Below is a small trained network, with its code and all its weights. Each question gives an input and a class and asks what happens when units are switched off, that is, made to give their printed mean instead of their output.

import numpy as np


def w(rows, s, z=0):
    codes = np.array(rows[::2]) - 128.0
    scale = np.full(codes.shape[1], s)
    scale[-1] = z or s
    return codes * scale


def f(y):
    return np.maximum(y, 0)


def log_softmax(a):
    a = a - a.max(-1, keepdims=True)
    return a - np.log(np.exp(a).sum(-1, keepdims=True))


def net(x, mask):
    res = np.array(x, float).reshape(1, 5) / 4 @ E
    y = f(res @ A[0][:, :-1].T + A[0][:, -1])
    res = res + np.where(mask, y, B[0][:, -1]) @ B[0][:, :-1]
    return log_softmax(res[-1] @ U[:, :-1].T + U[:, -1])


A, B = {}, {}
E = w([
[170,2,82,127,181,210,77,124],'x0',
[47,29,197,199,114,95,174,127],'x1',
[128,86,76,40,69,122,207,74],'x2',
[140,126,88,143,136,157,229,239],'x3',
[105,134,139,105,122,150,114,140],'x4',
],0.0077)
A[0] = w([
[148,14,86,130,167,184,124,103,42],'n1',
[154,62,112,125,167,177,91,135,5],'n2',
[51,233,176,128,50,36,182,136,2],'n3',
[133,207,189,185,214,139,35,187,137],'n4',
[161,159,148,124,172,97,44,2,179],'n5',
[216,223,57,65,128,173,102,137,32],'n6',
[146,145,76,147,169,119,200,202,21],'n7',
[105,106,148,130,115,89,67,65,62],'n8',
[17,36,183,147,101,109,173,124,10],'n9',
[88,58,181,141,90,110,149,165,10],'n10',
[135,35,91,133,168,174,106,147,63],'n11',
[170,145,109,150,163,178,194,234,149],'n12',
[105,107,53,44,56,156,173,94,124],'n13',
[159,122,88,55,63,98,187,57,110],'n14',
[139,166,155,152,190,140,84,180,52],'n15',
[153,53,91,140,147,162,77,111,35],'n16',
[186,213,54,50,136,153,91,145,29],'n17',
[130,116,75,135,125,118,180,221,8],'n18',
],0.0073,0.0045)
B[0] = w([
[194,201,172,66,129,80,77,180,205],'n1',
[199,199,148,45,108,94,76,144,168],'n2',
[254,223,177,30,127,85,53,163,246],'n3',
[87,31,57,120,111,35,59,186,254],'n4',
[55,97,152,68,27,227,211,120,249],'n5',
[125,98,225,243,220,123,156,25,217],'n6',
[100,106,177,99,12,189,29,55,180],'n7',
[66,132,151,101,71,202,135,70,177],'n8',
[165,100,217,215,248,118,139,82,207],'n9',
[141,125,202,180,180,128,123,39,166],'n10',
[225,247,193,57,117,87,82,153,194],'n11',
[75,91,128,85,28,190,97,63,236],'n12',
[108,70,53,164,136,49,31,181,227],'n13',
[86,69,61,145,133,61,11,198,221],'n14',
[92,83,64,152,145,64,50,150,175],'n15',
[202,178,149,84,97,115,93,159,177],'n16',
[148,60,243,190,227,115,177,23,207],'n17',
[103,109,238,139,17,179,80,56,173],'n18',
],0.006,0.0068)
U = w([
[224,255,168,71,126,97,94,164,82],'0',
[127,89,199,204,251,135,149,60,103],'1',
[102,117,111,113,136,145,129,146,247],'2',
[62,96,147,103,14,213,116,95,81],'3',
[86,50,53,148,140,51,73,192,84],'4',
[98,158,47,152,166,163,190,181,154],'5',
],0.0084,0.013)

Each question gives the input, the list of numbers given to net, and the class t.
The units are the neurons (one row each of A and B). Each row of codes is followed by its name. A weight is (code - 128) times the scale printed after its matrix; where a second scale follows, it is the last column's (A, B and U).
mask holds one flag per neuron, in row order. A switched-off neuron (its flag False) gives its mean, the last column of its row in B, instead of its output. The means were averaged over made-up inputs and are rounded, as every weight is.
A unit's drop is (log p(t) with every unit on - log p(t) with that unit switched off) / (log p(t) with every unit on - log p(t) with every unit switched off).
The circuit of an input: a set's keep is (log p(t) with only the set's units on - log p(t) with every unit switched off) / (log p(t) with every unit on - log p(t) with every unit switched off). Starting from the 12 units with the biggest drops (on a tie, the unit counted first), units are removed one at a time, each time the one whose removal leaves the highest keep (on an exact tie, the one counted first), for as long as the keep stays at least 0.8.
circuit, biggest first: the units of the circuit, biggest drop first
most important unit: the unit with the biggest drop
k most important neurons: the k neurons with the biggest drops, biggest first
drop of u: that unit's drop, to one decimal
input [5,-7,7,3,-4], class 1: most important unit	n6
input [4,-2,-1,3,-2], class 0: 2 most important neurons	(n11, n5)
input [6,-4,3,-4,-2], class 0: circuit, biggest first	(n1, n11)
input [6,6,-3,-6,4], class 0: 2 most important neurons	(n11, n1)
input [-4,-6,-7,5,1], class 4: 2 most important neurons	(n4, n15)
input [8,8,-5,-8,8], class 0: circuit, biggest first	(n11, n1)
input [-5,-7,-3,8,-6], class 3: circuit, biggest first	(n12, n7)
input [2,2,7,-4,-6], class 4: 2 most important neurons	(n14, n13)
input [-3,-7,0,-8,0], class 3: 2 most important neurons	(n5, n9)
input [-7,8,5,0,-2], class 1: 2 most important neurons	(n9, n10)
input [7,8,8,-4,5], class 1: 3 most important neurons	(n9, n3, n10)
input [2,5,0,-2,2], class 1: circuit, biggest first	(n9, n4)
input [1,4,-8,-6,7], class 4: 3 most important neurons	(n4, n15, n12)
input [-1,-2,-5,-2,-2], class 4: circuit, biggest first	(n4)
input [3,2,-2,-8,-7], class 3: 2 most important neurons	(n5, n8)
input [4,-6,4,7,6], class 3: 4 most important neurons	(n12, n7, n18, n9)
input [-4,-2,-7,7,-2], class 3: circuit, biggest first	(n12, n7)
input [5,-5,2,7,6], class 3: 2 most important neurons	(n12, n7)
input [2,3,-6,-6,1], class 3: 4 most important neurons	(n5, n8, n13, n14)
input [-5,-5,8,-1,3], class 4: most important unit	n14
input [4,0,-3,8,-5], class 3: drop of n18	0.1
input [-3,-7,6,7,-4], class 1: drop of n17	0.6
input [-3,8,8,4,3], class 1: drop of n9	1.0
